Here is a tiny trained network, its code and every weight. The questions are about switching its units off for an input and a target symbol, where a switched-off unit gives its printed mean instead of its output.

import numpy as np


def w(rows, s, z=0):
    codes = np.array(rows[::2]) - 128.0
    scale = np.full(codes.shape[1], s)
    scale[-1] = z or s
    return codes * scale


def norm(h):
    return h / np.sqrt((h * h).mean(-1, keepdims=True) + 1e-5)


def f(y):
    return np.maximum(y, 0)


def softmax(a):
    e = np.exp(a - a.max(-1, keepdims=True))
    return e / e.sum(-1, keepdims=True)


def log_softmax(a):
    a = a - a.max(-1, keepdims=True)
    return a - np.log(np.exp(a).sum(-1, keepdims=True))


def net(x, mask):
    ids = ['αβγδεζηλμπστφψω'.index(c) for c in x.split()]
    T = len(ids)
    res = E[ids] + P[:T]
    r = norm(res)
    for j in range(2):
        rows = slice(2 * j, 2 * j + 2)
        q, k, v = (r @ M[0][rows].T for M in (Q, K, V))
        z = softmax(np.where(np.tri(T) > 0, q @ k.T / 2**0.5, -1e9)) @ v
        o = O[0][rows]
        res = res + np.where(mask[j], z, o[:, -1]) @ o[:, :-1]
    y = f(norm(res) @ A[0][:, :-1].T + A[0][:, -1])
    res = res + np.where(mask[2:14], y, B[0][:, -1]) @ B[0][:, :-1]
    return log_softmax(norm(res)[-1] @ U[:, :-1].T + U[:, -1])


Q, K, V, O, A, B = {}, {}, {}, {}, {}, {}
E = w([
[254,113,149],'α',
[115,171,78],'β',
[170,184,161],'γ',
[93,144,198],'δ',
[113,155,97],'ε',
[108,186,54],'ζ',
[111,175,79],'η',
[148,74,178],'λ',
[155,63,181],'μ',
[223,130,134],'π',
[113,172,76],'σ',
[151,67,176],'τ',
[138,61,107],'φ',
[250,112,152],'ψ',
[117,172,80],'ω',
],0.025)
P = w([
[253,73,165],'0',
[236,84,148],'1',
[213,113,135],'2',
[193,129,111],'3',
[172,153,99],'4',
[154,158,83],'5',
[149,178,75],'6',
[130,192,60],'7',
[123,211,61],'8',
[106,228,46],'9',
[109,238,51],'10',
[105,250,27],'11',
[101,248,40],'12',
[120,211,59],'13',
],0.0032)
Q[0] = w([
[89,251,111],'H1',
[62,13,186],'H1',
[210,174,92],'H2',
[194,39,248],'H2',
],0.016)
K[0] = w([
[74,255,205],'H1',
[118,42,117],'H1',
[76,147,73],'H2',
[163,184,195],'H2',
],0.017)
V[0] = w([
[140,153,208],'H1',
[248,127,69],'H1',
[133,40,134],'H2',
[179,88,134],'H2',
],0.013)
O[0] = w([
[4,172,239,177],'H1',
[188,254,81,200],'H1',
[34,38,82,2],'H2',
[108,73,20,83],'H2',
],0.0077,0.005)
A[0] = w([
[40,154,199,104],'N1',
[98,9,107,85],'N2',
[179,138,238,98],'N3',
[154,208,32,159],'N4',
[191,110,191,95],'N5',
[82,138,34,131],'N6',
[151,182,204,2],'N7',
[184,61,79,73],'N8',
[90,140,164,80],'N9',
[211,119,171,112],'N10',
[212,70,20,79],'N11',
[136,183,212,124],'N12',
],0.014,0.0087)
B[0] = w([
[53,47,180,179],'N1',
[215,145,120,147],'N2',
[129,179,86,173],'N3',
[142,102,177,250],'N4',
[94,146,156,154],'N5',
[74,113,80,164],'N6',
[99,164,35,141],'N7',
[57,183,12,141],'N8',
[128,82,150,141],'N9',
[92,126,166,172],'N10',
[5,63,105,174],'N11',
[104,98,126,191],'N12',
],0.014,0.012)
U = w([
[143,126,141,117],'α',
[143,128,127,126],'β',
[36,246,153,78],'γ',
[62,77,228,138],'δ',
[179,99,210,137],'ε',
[152,215,5,87],'ζ',
[141,125,138,106],'η',
[173,41,153,135],'λ',
[167,86,124,141],'μ',
[129,122,132,89],'π',
[139,131,124,120],'σ',
[174,72,104,136],'τ',
[117,102,70,251],'φ',
[138,125,149,101],'ψ',
[137,125,130,111],'ω',
],0.017,0.011)

Each question gives the input, a string of symbols that net reads in full, and the target symbol t.
The units are the heads (2 rows each of Q, K, V and O) and the neurons (one row each of A and B). Each row of codes is followed by its name. A weight is (code - 128) times the scale printed after its matrix; where a second scale follows, it is the last column's (O, A, B and U).
mask holds one flag per unit, heads first, then neurons. A switched-off unit (its flag False) gives its mean, the last column of its rows in O or B, instead of its output. The means were averaged over made-up inputs and are rounded, as every weight is.
A unit's drop is (log p(t) with every unit on - log p(t) with that unit switched off) / (log p(t) with every unit on - log p(t) with every unit switched off).
The circuit of an input: a set's keep is (log p(t) with only the set's units on - log p(t) with every unit switched off) / (log p(t) with every unit on - log p(t) with every unit switched off). Starting from the 12 units with the biggest drops (on a tie, the unit counted first), units are removed one at a time, each time the one whose removal leaves the highest keep (on an exact tie, the one counted first), for as long as the keep stays at least 0.8.
circuit, biggest first: the units of the circuit, biggest drop first
unit that matters most: the unit with the biggest drop
k most important neurons: the k neurons with the biggest drops, biggest first
which heads matter: for each layer, one digit per head in row order, 1 if its drop is at least 0.15 and else 0, layers parted by /
drop of u: that unit's drop, to one decimal
input α λ π π, target φ: which heads matter : 01
input λ γ η β α δ ζ ζ α ζ τ ε ε ζ, target δ: circuit, biggest first : (H1 N1)
input ζ φ α π α ε α ζ, target φ: which heads matter : 10
input δ ζ δ φ π τ α ζ τ α π γ τ, target γ: circuit, biggest first : (N1 N3)
input ζ ζ ζ ζ ε ζ α φ ε α β, target φ: which heads matter : 00
input α ζ ζ ζ ζ φ η ε α τ, target φ: which heads matter : 01
input μ σ β ζ ζ ζ γ δ λ ζ σ δ φ τ, target φ: circuit, biggest first : (H1 N8)
input γ ζ ζ τ, target γ: 3 most important neurons : (N3 N4 N1)
input ε μ δ ζ σ φ λ, target φ: unit that matters most : H1
input ζ β α β ψ α ε μ φ ω, target φ: which heads matter : 00
input ζ ζ δ δ ζ τ ε η δ α φ, target φ: 2 most important neurons : (N8 N11)
input φ ζ ζ α ζ φ ζ ζ μ, target φ: circuit, biggest first : (H2 N8)
input σ σ ζ ε, target ε: 2 most important neurons : (N4 N3)
input π ζ φ, target φ: 2 most important neurons : (N11 N8)
input ζ ζ φ ε ζ ζ ω ζ ζ, target φ: 2 most important neurons : (N11 N4)
input α π α σ ζ, target ζ: most important neuron : (N1)
input ζ ε ε φ ζ ε λ, target φ: drop of H2 : 0.4
input ζ ζ σ ζ τ α λ δ α λ ζ δ ζ, target δ: drop of H1 : 1.2
input δ ω η δ ω, target δ: drop of N1 : 0.2
input ζ ζ ε δ δ α ζ α ζ ζ ζ ζ β σ, target δ: drop of H2 : 0.0
